Below are the code and all the weights of a small trained network. Each question names an input and a class and asks about switching units off, where a switched-off unit gives its printed mean instead of its output.

import numpy as np


def w(rows, s, z=0):
    codes = np.array(rows[::2]) - 128.0
    scale = np.full(codes.shape[1], s)
    scale[-1] = z or s
    return codes * scale


def norm(h):
    return h / np.sqrt((h * h).mean(-1, keepdims=True) + 1e-5)


def f(y):
    return y / 2 * (1 + np.tanh(0.7978845608 * (y + 0.044715 * y**3)))


def log_softmax(a):
    a = a - a.max(-1, keepdims=True)
    return a - np.log(np.exp(a).sum(-1, keepdims=True))


def net(x, mask):
    res = np.array(x, float).reshape(1, 2) / 4 @ E
    u = 0
    for l in range(2):
        y = f(norm(res) @ A[l][:, :-1].T + A[l][:, -1])
        res = res + np.where(mask[u : u + 12], y, B[l][:, -1]) @ B[l][:, :-1]
        u += 12
    return log_softmax(norm(res)[-1] @ U[:, :-1].T + U[:, -1])


A, B = {}, {}
E = w([
[143,168,2,110,51],'x0',
[157,14,59,190,80],'x1',
],0.0089)
A[0] = w([
[95,102,168,210,190,152],'0.n0',
[235,230,107,165,169,121],'0.n1',
[33,186,80,96,138,54],'0.n2',
[84,14,79,99,181,135],'0.n3',
[134,135,62,214,2,141],'0.n4',
[169,142,151,152,73,41],'0.n5',
[212,107,138,104,133,26],'0.n6',
[144,102,181,30,63,85],'0.n7',
[200,159,161,87,160,2],'0.n8',
[111,105,101,137,99,76],'0.n9',
[134,82,120,48,106,110],'0.n10',
[134,109,101,123,125,35],'0.n11',
],0.0087,0.0052)
B[0] = w([
[183,157,85,152,176,230],'0.n0',
[54,255,176,61,165,152],'0.n1',
[157,152,123,130,133,150],'0.n2',
[44,205,192,136,85,196],'0.n3',
[149,151,129,170,192,255],'0.n4',
[83,57,143,150,57,106],'0.n5',
[81,85,158,147,65,105],'0.n6',
[121,126,95,237,96,117],'0.n7',
[159,187,183,100,82,120],'0.n8',
[136,29,106,107,118,130],'0.n9',
[39,124,165,118,103,124],'0.n10',
[90,99,106,113,128,111],'0.n11',
],0.0082,0.0059)
A[1] = w([
[105,224,88,128,184,165],'1.n0',
[13,117,158,79,125,97],'1.n1',
[88,131,103,198,107,151],'1.n2',
[115,77,83,75,221,104],'1.n3',
[142,150,67,156,117,40],'1.n4',
[152,135,7,111,72,155],'1.n5',
[88,36,145,174,25,164],'1.n6',
[172,143,81,94,110,18],'1.n7',
[199,153,87,70,107,150],'1.n8',
[226,190,65,58,64,86],'1.n9',
[205,40,188,73,131,82],'1.n10',
[184,97,129,183,138,3],'1.n11',
],0.012,0.0064)
B[1] = w([
[111,94,85,136,67,254],'1.n0',
[119,116,124,118,10,126],'1.n1',
[109,109,88,114,94,172],'1.n2',
[140,123,163,156,103,136],'1.n3',
[104,145,153,184,160,139],'1.n4',
[151,150,187,89,151,186],'1.n5',
[59,206,153,52,48,167],'1.n6',
[147,127,168,154,193,125],'1.n7',
[105,78,118,227,145,157],'1.n8',
[175,83,219,124,211,169],'1.n9',
[189,186,85,215,216,133],'1.n10',
[111,161,155,97,164,144],'1.n11',
],0.013,0.0099)
U = w([
[26,238,227,67,38,224],'0',
[181,108,236,218,218,228],'1',
[66,93,37,242,48,187],'2',
[244,75,25,7,164,2],'3',
[180,56,50,37,185,2],'4',
],0.014,0.0088)

Each question gives the input, the list of numbers given to net, and the class t.
The units are the neurons (one row each of A and B). Each row of codes is followed by its name. A weight is (code - 128) times the scale printed after its matrix; where a second scale follows, it is the last column's (A, B and U).
mask holds one flag per neuron, layer by layer. A switched-off neuron (its flag False) gives its mean, the last column of its row in B, instead of its output. The means were averaged over made-up inputs and are rounded, as every weight is.
A unit's drop is (log p(t) with every unit on - log p(t) with that unit switched off) / (log p(t) with every unit on - log p(t) with every unit switched off).
The circuit of an input: a set's keep is (log p(t) with only the set's units on - log p(t) with every unit switched off) / (log p(t) with every unit on - log p(t) with every unit switched off). Starting from the 12 units with the biggest drops (on a tie, the unit counted first), units are removed one at a time, each time the one whose removal leaves the highest keep (on an exact tie, the one counted first), for as long as the keep stays at least 0.8.
units of the circuit, in order: the units of the circuit, biggest drop first
k most important neurons: the k neurons with the biggest drops, biggest first
k most important neurons of layer l: the k neurons of layer l with the biggest drops, biggest first
drop of u: that unit's drop, to one decimal
input [8,-3], class 1: units of the circuit, in order : 1.n9
input [5,6], class 0: units of the circuit, in order : 1.n6, 1.n5
input [7,-6], class 1: 2 most important neurons : 0.n3, 1.n9
input [6,4], class 1: 2 most important neurons : 1.n5, 0.n4
input [0,-3], class 2: 2 most important neurons : 1.n0, 1.n5
input [3,-2], class 2: 4 most important neurons : 1.n0, 0.n1, 1.n8, 0.n0
input [-7,7], class 0: 2 most important neurons : 1.n6, 0.n3
input [1,4], class 0: 2 most important neurons : 0.n0, 0.n1
input [8,8], class 0: 3 most important neurons : 1.n6, 0.n0, 1.n5
input [-3,0], class 2: 4 most important neurons : 0.n0, 1.n9, 1.n5, 0.n9
input [3,-3], class 2: 3 most important neurons of layer 1 : 1.n0, 1.n8, 1.n6
input [-3,3], class 2: 2 most important neurons : 0.n0, 0.n3
input [-3,-2], class 2: 2 most important neurons of layer 1 : 1.n9, 1.n5
input [-2,-3], class 2: most important neuron : 1.n0
input [-2,3], class 2: 3 most important neurons : 0.n3, 0.n0, 1.n6
input [8,-7], class 1: 2 most important neurons of layer 1 : 1.n9, 1.n6
input [-1,4], class 0: 3 most important neurons : 0.n1, 1.n6, 0.n9
input [1,-2], class 2: 3 most important neurons : 1.n0, 0.n1, 1.n5
input [7,4], class 1: drop of 1.n5 : 0.1
input [6,0], class 1: most important neuron : 1.n9
input [6,-3], class 1: drop of 1.n9 : 1.0
input [2,8], class 0: drop of 1.n6 : 0.3
input [-3,7], class 0: drop of 1.n6 : 0.6
